Below is a small trained network, with its code and all its weights. Each question gives an input and a class and asks what happens when units are switched off, that is, made to give their printed mean instead of their output.

import numpy as np


def w(rows, s, z=0):
    codes = np.array(rows[::2]) - 128.0
    scale = np.full(codes.shape[1], s)
    scale[-1] = z or s
    return codes * scale


def f(y):
    return np.maximum(y, 0)


def log_softmax(a):
    a = a - a.max(-1, keepdims=True)
    return a - np.log(np.exp(a).sum(-1, keepdims=True))


def net(x, mask):
    res = np.array(x, float).reshape(1, 6) / 4 @ E
    y = f(res @ A[0][:, :-1].T + A[0][:, -1])
    res = res + np.where(mask, y, B[0][:, -1]) @ B[0][:, :-1]
    return log_softmax(res[-1] @ U[:, :-1].T + U[:, -1])


A, B = {}, {}
E = w([
[106,83,1],'x0',
[118,127,132],'x1',
[98,235,91],'x2',
[124,128,131],'x3',
[121,127,127],'x4',
[125,128,129],'x5',
],0.0092)
A[0] = w([
[68,60,69,97],'n0',
[145,123,193,80],'n1',
[99,99,65,22],'n2',
[111,187,93,39],'n3',
[129,115,100,71],'n4',
[161,61,142,6],'n5',
[146,219,115,92],'n6',
[191,6,188,4],'n7',
[112,192,108,3],'n8',
[105,159,109,151],'n9',
[92,146,215,248],'n10',
[152,104,34,2],'n11',
],0.012,0.0075)
B[0] = w([
[184,182,118,191],'n0',
[142,213,98,164],'n1',
[139,195,158,152],'n2',
[110,105,160,148],'n3',
[121,204,186,135],'n4',
[1,157,218,147],'n5',
[68,69,216,175],'n6',
[68,134,189,201],'n7',
[65,112,201,140],'n8',
[117,44,149,165],'n9',
[186,143,36,255],'n10',
[153,243,217,160],'n11',
],0.0085,0.0093)
U = w([
[171,44,69,198],'0',
[11,47,255,61],'1',
[187,38,44,179],'2',
[255,199,99,9],'3',
[189,8,31,166],'4',
[177,22,36,160],'5',
],0.0083,0.013)

Each question gives the input, the list of numbers given to net, and the class t.
The units are the neurons (one row each of A and B). Each row of codes is followed by its name. A weight is (code - 128) times the scale printed after its matrix; where a second scale follows, it is the last column's (A, B and U).
mask holds one flag per neuron, in row order. A switched-off neuron (its flag False) gives its mean, the last column of its row in B, instead of its output. The means were averaged over made-up inputs and are rounded, as every weight is.
A unit's drop is (log p(t) with every unit on - log p(t) with that unit switched off) / (log p(t) with every unit on - log p(t) with every unit switched off).
The circuit of an input: a set's keep is (log p(t) with only the set's units on - log p(t) with every unit switched off) / (log p(t) with every unit on - log p(t) with every unit switched off). Starting from all 12 units, units are removed one at a time, each time the one whose removal leaves the highest keep (on an exact tie, the one counted first), for as long as the keep stays at least 0.8.
units of the circuit, in order: the units of the circuit, biggest drop first
most important unit: the unit with the biggest drop
top k neurons: the k neurons with the biggest drops, biggest first
drop when u is switched off: that unit's drop, to one decimal
input [7,2,8,3,2,4], class 1: most important unit => n10
input [8,3,0,-2,6,-3], class 3: top 3 neurons => [n11; n0; n2]
input [-7,1,8,3,3,-1], class 1: top 3 neurons => [n6; n8; n0]
input [-8,7,-5,-8,-1,3], class 2: top 4 neurons => [n10; n11; n0; n2]
input [-7,8,4,-5,8,-6], class 4: units of the circuit, in order => [n10; n11; n0]
input [5,4,-7,6,2,2], class 1: units of the circuit, in order => [n10; n7]
input [1,5,6,-2,5,2], class 1: units of the circuit, in order => [n6; n10]
input [8,1,0,-5,-7,-7], class 3: top 3 neurons => [n11; n0; n2]
input [8,0,-2,-3,5,0], class 3: units of the circuit, in order => [n11; n0]
input [-4,5,3,3,-5,1], class 4: top 2 neurons => [n10; n11]
input [0,-6,-6,4,-5,3], class 1: top 2 neurons => [n7; n5]
input [-2,6,7,-3,6,-5], class 1: top 2 neurons => [n6; n8]
input [-7,6,8,-3,-2,-2], class 1: top 3 neurons => [n6; n8; n0]
input [8,-2,-5,-7,0,0], class 3: most important unit => n11
input [6,-2,8,-1,8,4], class 1: top 2 neurons => [n10; n6]
input [-8,-2,-4,-4,2,0], class 3: top 2 neurons => [n1; n10]
input [0,-2,8,6,-1,-7], class 1: top 2 neurons => [n6; n8]
input [-8,5,-4,-3,-3,2], class 3: drop when n10 is switched off => 0.4
input [8,0,5,-5,-7,-2], class 3: drop when n0 is switched off => 0.2
input [5,-5,-8,-6,5,1], class 1: drop when n6 is switched off => 0.0
input [0,-6,8,-4,0,1], class 1: drop when n8 is switched off => 0.1
input [-7,3,-1,-3,1,-4], class 3: most important unit => n1
